Below are the code and all the weights of a small trained network. Each question names an input and a class and asks about switching units off, where a switched-off unit gives its printed mean instead of its output.

import numpy as np


def w(rows, s, z=0):
    codes = np.array(rows[::2]) - 128.0
    scale = np.full(codes.shape[1], s)
    scale[-1] = z or s
    return codes * scale


def norm(h):
    return h / np.sqrt((h * h).mean(-1, keepdims=True) + 1e-5)


def f(y):
    return np.maximum(y, 0)


def log_softmax(a):
    a = a - a.max(-1, keepdims=True)
    return a - np.log(np.exp(a).sum(-1, keepdims=True))


def net(x, mask):
    res = np.array(x, float).reshape(1, 4) / 4 @ E
    u = 0
    for l in range(2):
        y = f(norm(res) @ A[l][:, :-1].T + A[l][:, -1])
        res = res + np.where(mask[u : u + 9], y, B[l][:, -1]) @ B[l][:, :-1]
        u += 9
    return log_softmax(norm(res)[-1] @ U[:, :-1].T + U[:, -1])


A, B = {}, {}
E = w([
[39,61,180,144,118,141,151,30,183,195],'x0',
[153,187,88,254,192,126,57,106,144,187],'x1',
[82,101,189,238,38,169,144,191,74,109],'x2',
[165,70,148,100,132,136,57,134,81,166],'x3',
],0.0058)
A[0] = w([
[91,178,58,151,149,36,117,155,96,37,217],'0.n1',
[128,125,92,144,167,144,169,142,233,74,42],'0.n2',
[156,83,83,74,221,85,131,79,123,94,54],'0.n3',
[124,14,113,99,130,153,2,121,83,197,4],'0.n4',
[61,121,183,138,115,69,159,56,174,210,88],'0.n5',
[86,79,110,163,109,147,132,201,102,115,129],'0.n6',
[101,149,156,159,128,118,45,113,116,105,127],'0.n7',
[120,150,109,155,187,194,67,109,153,118,47],'0.n8',
[53,184,128,176,114,99,210,124,188,131,83],'0.n9',
],0.0066,0.0026)
B[0] = w([
[118,66,107,105,131,124,77,114,34,196,253],'0.n1',
[186,26,105,141,72,86,95,98,191,83,173],'0.n2',
[97,200,195,176,83,182,83,116,144,74,214],'0.n3',
[152,68,26,155,56,12,151,80,178,82,212],'0.n4',
[88,131,57,107,151,181,137,145,2,166,240],'0.n5',
[135,183,173,149,99,189,58,38,162,153,212],'0.n6',
[56,163,145,122,149,79,123,140,117,114,177],'0.n7',
[75,81,168,113,175,87,149,224,198,145,183],'0.n8',
[177,28,120,126,75,12,45,79,137,152,219],'0.n9',
],0.0064,0.0051)
A[1] = w([
[157,123,167,71,104,133,176,119,157,127,59],'1.n1',
[106,136,125,105,164,93,77,145,92,186,253],'1.n2',
[67,104,111,145,97,172,76,59,110,113,187],'1.n3',
[145,88,182,68,106,124,204,115,126,119,111],'1.n4',
[155,153,86,41,192,127,116,77,175,151,128],'1.n5',
[108,81,157,134,71,70,68,150,99,108,96],'1.n6',
[155,126,125,213,219,138,170,141,162,179,40],'1.n7',
[255,158,107,143,95,104,127,207,82,106,163],'1.n8',
[116,123,133,75,110,209,143,141,94,114,170],'1.n9',
],0.0085,0.0033)
B[1] = w([
[114,170,127,141,141,73,114,192,150,117,149],'1.n1',
[117,112,159,63,132,145,193,172,143,78,239],'1.n2',
[170,167,125,78,149,166,140,142,106,106,254],'1.n3',
[136,131,144,189,186,53,112,161,100,153,171],'1.n4',
[121,143,170,255,52,193,106,127,113,168,187],'1.n5',
[143,159,124,157,138,105,114,131,189,134,245],'1.n6',
[147,143,148,100,178,34,109,181,80,116,150],'1.n7',
[79,88,121,121,117,127,182,52,117,171,217],'1.n8',
[119,145,93,158,210,131,100,161,174,146,179],'1.n9',
],0.0091,0.0087)
U = w([
[97,153,174,132,226,51,107,233,132,157,119],'0',
[132,214,225,174,65,229,90,122,128,131,153],'1',
[78,82,96,73,157,174,207,91,37,208,101],'2',
[169,77,87,154,59,40,107,59,168,151,63],'3',
[176,147,120,30,176,140,139,164,200,2,251],'4',
],0.015,0.0033)

Each question gives the input, the list of numbers given to net, and the class t.
The units are the neurons (one row each of A and B). Each row of codes is followed by its name. A weight is (code - 128) times the scale printed after its matrix; where a second scale follows, it is the last column's (A, B and U).
mask holds one flag per neuron, layer by layer. A switched-off neuron (its flag False) gives its mean, the last column of its row in B, instead of its output. The means were averaged over made-up inputs and are rounded, as every weight is.
A unit's drop is (log p(t) with every unit on - log p(t) with that unit switched off) / (log p(t) with every unit on - log p(t) with every unit switched off).
The circuit of an input: a set's keep is (log p(t) with only the set's units on - log p(t) with every unit switched off) / (log p(t) with every unit on - log p(t) with every unit switched off). Starting from the 12 units with the biggest drops (on a tie, the unit counted first), units are removed one at a time, each time the one whose removal leaves the highest keep (on an exact tie, the one counted first), for as long as the keep stays at least 0.8.
units of the circuit, in order: the units of the circuit, biggest drop first
most important unit: the unit with the biggest drop
k most important neurons: the k neurons with the biggest drops, biggest first
k most important neurons of layer l: the k neurons of layer l with the biggest drops, biggest first
input [-6,-2,-7,8], class 3: 3 most important neurons => (0.n4, 1.n8, 0.n5)
input [-5,-8,8,6], class 0: units of the circuit, in order => (1.n9, 1.n4)
input [-7,2,-6,-4], class 2: units of the circuit, in order => (1.n8, 1.n6)
input [0,3,2,-6], class 3: units of the circuit, in order => (0.n9)
input [5,-5,2,-1], class 0: 4 most important neurons => (1.n4, 1.n8, 1.n9, 0.n1)
input [6,-3,-6,1], class 1: 2 most important neurons => (1.n5, 0.n3)
input [-8,-8,-4,-5], class 0: 4 most important neurons => (1.n4, 1.n9, 0.n5, 1.n1)
input [4,-7,-3,7], class 0: 2 most important neurons => (1.n4, 0.n9)
input [7,-7,-8,-2], class 1: 3 most important neurons of layer 0 => (0.n3, 0.n8, 0.n1)
input [-7,6,-4,-7], class 2: 3 most important neurons of layer 1 => (1.n8, 1.n6, 1.n2)
input [-6,-7,0,8], class 3: 3 most important neurons => (1.n8, 0.n4, 0.n5)
input [8,8,3,-1], class 0: 2 most important neurons => (1.n7, 1.n8)
input [2,-6,6,-1], class 0: 2 most important neurons => (1.n4, 0.n3)
input [-7,5,5,2], class 2: 2 most important neurons => (1.n8, 0.n3)
input [-4,0,-3,-7], class 3: most important unit => 0.n2
input [-7,-7,-4,0], class 0: 4 most important neurons of layer 1 => (1.n9, 1.n4, 1.n1, 1.n3)
input [-8,-7,5,8], class 2: 3 most important neurons of layer 0 => (0.n9, 0.n2, 0.n8)
input [5,1,-6,-6], class 1: 4 most important neurons of layer 0 => (0.n4, 0.n5, 0.n3, 0.n1)
input [-1,2,4,5], class 3: 2 most important neurons of layer 0 => (0.n4, 0.n3)
input [2,-3,-1,1], class 4: units of the circuit, in order => (1.n8)
input [7,6,-1,-2], class 2: 2 most important neurons => (0.n5, 1.n6)
input [4,1,3,-5], class 3: 2 most important neurons => (0.n9, 1.n6)
input [-5,-5,-7,3], class 1: 2 most important neurons => (1.n5, 0.n3)
input [-5,-6,3,3], class 0: 2 most important neurons => (1.n9, 0.n5)
input [-7,3,3,6], class 2: 2 most important neurons => (1.n8, 0.n9)
input [7,-6,-8,-7], class 1: 2 most important neurons of layer 0 => (0.n4, 0.n3)
input [2,5,1,8], class 3: units of the circuit, in order => (0.n4)
input [8,4,7,-3], class 2: 2 most important neurons of layer 0 => (0.n5, 0.n3)
